Here is a tiny trained network, its code and every weight. The questions are about switching its units off for an input and a class, where a switched-off unit gives its printed mean instead of its output.

import numpy as np


def w(rows, s, z=0):
    codes = np.array(rows[::2]) - 128.0
    scale = np.full(codes.shape[1], s)
    scale[-1] = z or s
    return codes * scale


def norm(h):
    return h / np.sqrt((h * h).mean(-1, keepdims=True) + 1e-5)


def f(y):
    return np.maximum(y, 0)


def log_softmax(a):
    a = a - a.max(-1, keepdims=True)
    return a - np.log(np.exp(a).sum(-1, keepdims=True))


def net(x, mask):
    res = np.array(x, float).reshape(1, 4) / 4 @ E
    u = 0
    for l in range(2):
        y = f(norm(res) @ A[l][:, :-1].T + A[l][:, -1])
        res = res + np.where(mask[u : u + 9], y, B[l][:, -1]) @ B[l][:, :-1]
        u += 9
    return log_softmax(norm(res)[-1] @ U[:, :-1].T + U[:, -1])


A, B = {}, {}
E = w([
[136,254,141,162,88,198,146,192],'x0',
[147,68,127,203,154,197,205,206],'x1',
[166,194,126,85,105,100,133,228],'x2',
[142,146,121,131,63,102,149,74],'x3',
],0.0093)
A[0] = w([
[118,64,99,121,210,107,98,137,133],'0.n1',
[174,78,135,178,143,170,229,193,35],'0.n2',
[103,166,133,155,76,131,94,43,181],'0.n3',
[143,25,125,192,62,120,254,148,108],'0.n4',
[144,204,127,105,38,135,147,149,40],'0.n5',
[141,84,155,102,112,44,154,149,70],'0.n6',
[88,179,103,197,100,212,162,102,175],'0.n7',
[103,76,107,184,171,192,187,120,31],'0.n8',
[92,127,158,166,211,174,129,148,3],'0.n9',
],0.0096,0.0027)
B[0] = w([
[165,128,169,91,143,124,124,196,218],'0.n1',
[6,106,99,137,124,142,128,141,252],'0.n2',
[119,110,107,124,90,147,138,57,211],'0.n3',
[91,132,113,127,141,169,231,173,255],'0.n4',
[124,176,109,136,112,83,154,168,208],'0.n5',
[149,139,122,136,133,142,96,96,177],'0.n6',
[175,122,182,110,169,161,114,156,221],'0.n7',
[137,218,143,120,97,109,152,162,223],'0.n8',
[189,136,60,149,155,126,78,120,177],'0.n9',
],0.018,0.0078)
A[1] = w([
[119,73,216,76,200,82,28,190,78],'1.n1',
[72,48,85,157,237,69,103,142,105],'1.n2',
[162,57,166,53,137,118,189,201,246],'1.n3',
[116,168,149,195,72,38,152,171,139],'1.n4',
[96,194,253,130,97,80,153,170,204],'1.n5',
[113,13,123,180,194,123,187,112,92],'1.n6',
[139,124,139,192,162,218,149,232,206],'1.n7',
[194,155,227,196,146,238,126,79,4],'1.n8',
[106,49,171,218,86,94,159,168,91],'1.n9',
],0.011,0.0031)
B[1] = w([
[95,67,199,131,28,125,102,207,176],'1.n1',
[149,229,157,111,60,163,196,191,150],'1.n2',
[156,63,146,166,110,115,194,95,217],'1.n3',
[163,194,109,83,182,101,143,177,173],'1.n4',
[179,149,98,136,124,113,177,143,204],'1.n5',
[193,150,97,179,198,77,141,186,154],'1.n6',
[97,93,128,108,124,113,5,48,252],'1.n7',
[161,170,237,193,163,169,176,114,148],'1.n8',
[69,133,54,73,118,180,165,75,146],'1.n9',
],0.015,0.014)
U = w([
[173,51,80,148,152,102,201,111,2],'0',
[50,106,50,142,176,185,174,193,132],'1',
[119,124,114,154,178,178,6,153,102],'2',
[142,55,167,108,65,118,121,183,154],'3',
[161,151,178,170,153,206,138,77,90],'4',
[130,102,88,99,80,98,94,28,96],'5',
[184,192,67,102,127,80,139,162,218],'6',
],0.017,0.0031)

Each question gives the input, the list of numbers given to net, and the class t.
The units are the neurons (one row each of A and B). Each row of codes is followed by its name. A weight is (code - 128) times the scale printed after its matrix; where a second scale follows, it is the last column's (A, B and U).
mask holds one flag per neuron, layer by layer. A switched-off neuron (its flag False) gives its mean, the last column of its row in B, instead of its output. The means were averaged over made-up inputs and are rounded, as every weight is.
A unit's drop is (log p(t) with every unit on - log p(t) with that unit switched off) / (log p(t) with every unit on - log p(t) with every unit switched off).
The circuit of an input: a set's keep is (log p(t) with only the set's units on - log p(t) with every unit switched off) / (log p(t) with every unit on - log p(t) with every unit switched off). Starting from the 12 units with the biggest drops (on a tie, the unit counted first), units are removed one at a time, each time the one whose removal leaves the highest keep (on an exact tie, the one counted first), for as long as the keep stays at least 0.8.
units of the circuit, in order: the units of the circuit, biggest drop first
top k neurons: the k neurons with the biggest drops, biggest first
k most important neurons of layer l: the k neurons of layer l with the biggest drops, biggest first
input [6,3,-6,-2], class 2: units of the circuit, in order -> (1.n7)
input [-2,2,-2,-5], class 3: top 2 neurons -> (0.n1, 0.n5)
input [-5,-8,7,-2], class 3: units of the circuit, in order -> (1.n1, 0.n8)
input [1,-5,-8,-7], class 4: top 4 neurons -> (0.n3, 0.n2, 1.n8, 0.n5)
input [0,2,-4,-4], class 2: top 2 neurons -> (0.n9, 1.n7)
input [4,-6,-5,-1], class 4: top 2 neurons -> (0.n2, 1.n8)
input [-5,8,-8,5], class 1: top 2 neurons -> (0.n4, 0.n2)
input [3,-8,-5,-7], class 5: top 3 neurons -> (0.n7, 0.n3, 0.n4)
input [5,-6,-3,-1], class 4: units of the circuit, in order -> (0.n2, 0.n8, 1.n8)
input [3,-4,-2,-8], class 2: top 4 neurons -> (0.n9, 1.n3, 0.n2, 1.n5)
input [8,3,-6,1], class 4: top 2 neurons -> (0.n7, 1.n8)
input [5,3,-3,1], class 4: top 2 neurons -> (0.n7, 1.n8)
input [-7,-8,-4,-1], class 3: top 3 neurons -> (0.n1, 1.n1, 1.n7)
input [-5,-2,-8,1], class 0: units of the circuit, in order -> (1.n6)
input [8,7,-4,-5], class 2: 3 most important neurons of layer 0 -> (0.n9, 0.n2, 0.n7)
input [-7,-6,-8,0], class 3: 2 most important neurons of layer 0 -> (0.n1, 0.n4)
input [-6,-1,-5,6], class 0: 2 most important neurons of layer 1 -> (1.n7, 1.n6)
input [-8,7,-3,1], class 1: 3 most important neurons of layer 0 -> (0.n4, 0.n2, 0.n7)
input [-4,3,8,7], class 1: 2 most important neurons of layer 0 -> (0.n4, 0.n8)
input [-5,5,3,2], class 1: units of the circuit, in order -> (0.n2)
